Below is a small trained network, with its code and all its weights. Each question gives an input and a class and asks what happens when units are switched off, that is, made to give their printed mean instead of their output.

import numpy as np


def w(rows, s, z=0):
    codes = np.array(rows[::2]) - 128.0
    scale = np.full(codes.shape[1], s)
    scale[-1] = z or s
    return codes * scale


def f(y):
    return y / 2 * (1 + np.tanh(0.7978845608 * (y + 0.044715 * y**3)))


def log_softmax(a):
    a = a - a.max(-1, keepdims=True)
    return a - np.log(np.exp(a).sum(-1, keepdims=True))


def net(x, mask):
    res = np.array(x, float).reshape(1, 5) / 4 @ E
    y = f(res @ A[0][:, :-1].T + A[0][:, -1])
    res = res + np.where(mask, y, B[0][:, -1]) @ B[0][:, :-1]
    return log_softmax(res[-1] @ U[:, :-1].T + U[:, -1])


A, B = {}, {}
E = w([
[52,112,88,58],'x0',
[145,254,106,133],'x1',
[129,127,127,128],'x2',
[151,121,49,171],'x3',
[125,129,129,129],'x4',
],0.015)
A[0] = w([
[194,166,236,109,166],'N1',
[106,118,200,80,211],'N2',
[141,114,32,196,197],'N3',
[87,108,166,32,190],'N4',
[74,30,55,66,154],'N5',
[166,60,199,174,130],'N6',
[129,72,22,170,177],'N7',
[135,162,207,133,199],'N8',
[106,223,93,32,109],'N9',
[117,64,197,137,180],'N10',
[79,189,129,112,126],'N11',
[200,167,103,140,116],'N12',
[164,84,169,116,89],'N13',
[160,35,208,238,211],'N14',
[99,234,55,39,78],'N15',
[107,195,199,164,168],'N16',
[113,2,50,101,129],'N17',
[118,110,176,68,215],'N18',
[167,115,112,175,125],'N19',
[107,99,64,147,148],'N20',
[165,58,185,216,175],'N21',
[182,122,124,125,119],'N22',
[119,77,7,149,170],'N23',
[184,174,98,169,106],'N24',
[135,152,43,223,193],'N25',
[161,187,200,97,144],'N26',
[113,208,244,176,224],'N27',
[71,163,129,181,159],'N28',
[205,125,98,172,131],'N29',
[182,130,99,147,105],'N30',
[79,118,174,95,176],'N31',
[155,182,226,83,232],'N32',
[18,50,108,160,102],'N33',
[93,105,216,78,254],'N34',
[67,100,141,68,121],'N35',
[109,102,139,27,137],'N36',
[151,180,104,209,155],'N37',
],0.012,0.0052)
B[0] = w([
[180,85,91,43,198],'N1',
[115,132,65,168,187],'N2',
[114,191,227,104,212],'N3',
[108,97,104,184,201],'N4',
[142,61,141,135,226],'N5',
[49,117,100,102,201],'N6',
[126,122,245,28,209],'N7',
[172,94,53,112,179],'N8',
[70,110,65,30,213],'N9',
[82,96,67,163,196],'N10',
[110,122,74,92,172],'N11',
[154,162,149,156,177],'N12',
[29,164,107,180,158],'N13',
[27,135,64,13,250],'N14',
[19,179,156,79,224],'N15',
[183,106,74,141,183],'N16',
[213,55,154,86,227],'N17',
[96,83,61,196,181],'N18',
[53,216,142,148,166],'N19',
[168,127,239,23,168],'N20',
[3,143,113,19,220],'N21',
[104,161,153,126,143],'N22',
[147,110,221,42,208],'N23',
[176,174,172,178,185],'N24',
[172,246,233,117,217],'N25',
[199,101,86,101,181],'N26',
[195,139,49,91,216],'N27',
[148,143,143,71,149],'N28',
[119,250,180,166,186],'N29',
[131,152,149,178,157],'N30',
[151,64,86,223,173],'N31',
[205,77,15,116,206],'N32',
[206,81,166,135,194],'N33',
[144,135,49,131,208],'N34',
[141,51,147,214,181],'N35',
[113,38,134,220,183],'N36',
[135,136,180,112,198],'N37',
],0.0063,0.015)
U = w([
[50,141,61,139,252],'0',
[249,87,160,89,178],'1',
[47,151,192,84,113],'2',
[152,205,172,191,26],'3',
[140,73,141,235,44],'4',
],0.013,0.0033)

Each question gives the input, the list of numbers given to net, and the class t.
The units are the neurons (one row each of A and B). Each row of codes is followed by its name. A weight is (code - 128) times the scale printed after its matrix; where a second scale follows, it is the last column's (A, B and U).
mask holds one flag per neuron, in row order. A switched-off neuron (its flag False) gives its mean, the last column of its row in B, instead of its output. The means were averaged over made-up inputs and are rounded, as every weight is.
A unit's drop is (log p(t) with every unit on - log p(t) with that unit switched off) / (log p(t) with every unit on - log p(t) with every unit switched off).
The circuit of an input: a set's keep is (log p(t) with only the set's units on - log p(t) with every unit switched off) / (log p(t) with every unit on - log p(t) with every unit switched off). Starting from the 12 units with the biggest drops (on a tie, the unit counted first), units are removed one at a time, each time the one whose removal leaves the highest keep (on an exact tie, the one counted first), for as long as the keep stays at least 0.8.
circuit, biggest first: the units of the circuit, biggest drop first
most important unit: the unit with the biggest drop
k most important neurons: the k neurons with the biggest drops, biggest first
drop of u: that unit's drop, to one decimal
input [2,-7,3,4,6], class 1: most important unit	N17
input [8,-6,-1,0,-8], class 4: circuit, biggest first	(N36; N35)
input [-1,2,6,-1,8], class 1: 2 most important neurons	(N14; N21)
input [2,-7,-7,4,5], class 1: 2 most important neurons	(N17; N33)
input [0,-7,0,0,8], class 0: 2 most important neurons	(N14; N21)
input [0,-5,0,2,-8], class 2: 3 most important neurons	(N32; N14; N21)
input [0,-3,-4,5,-6], class 2: 2 most important neurons	(N32; N27)
input [3,0,-2,-1,-5], class 4: 2 most important neurons	(N14; N21)
input [1,5,2,-7,0], class 0: 3 most important neurons	(N17; N15; N9)
input [-6,-3,-7,7,0], class 2: drop of N3	0.0
input [0,8,-7,8,1], class 3: drop of N21	0.2
input [2,-3,4,0,-6], class 4: drop of N1	0.1
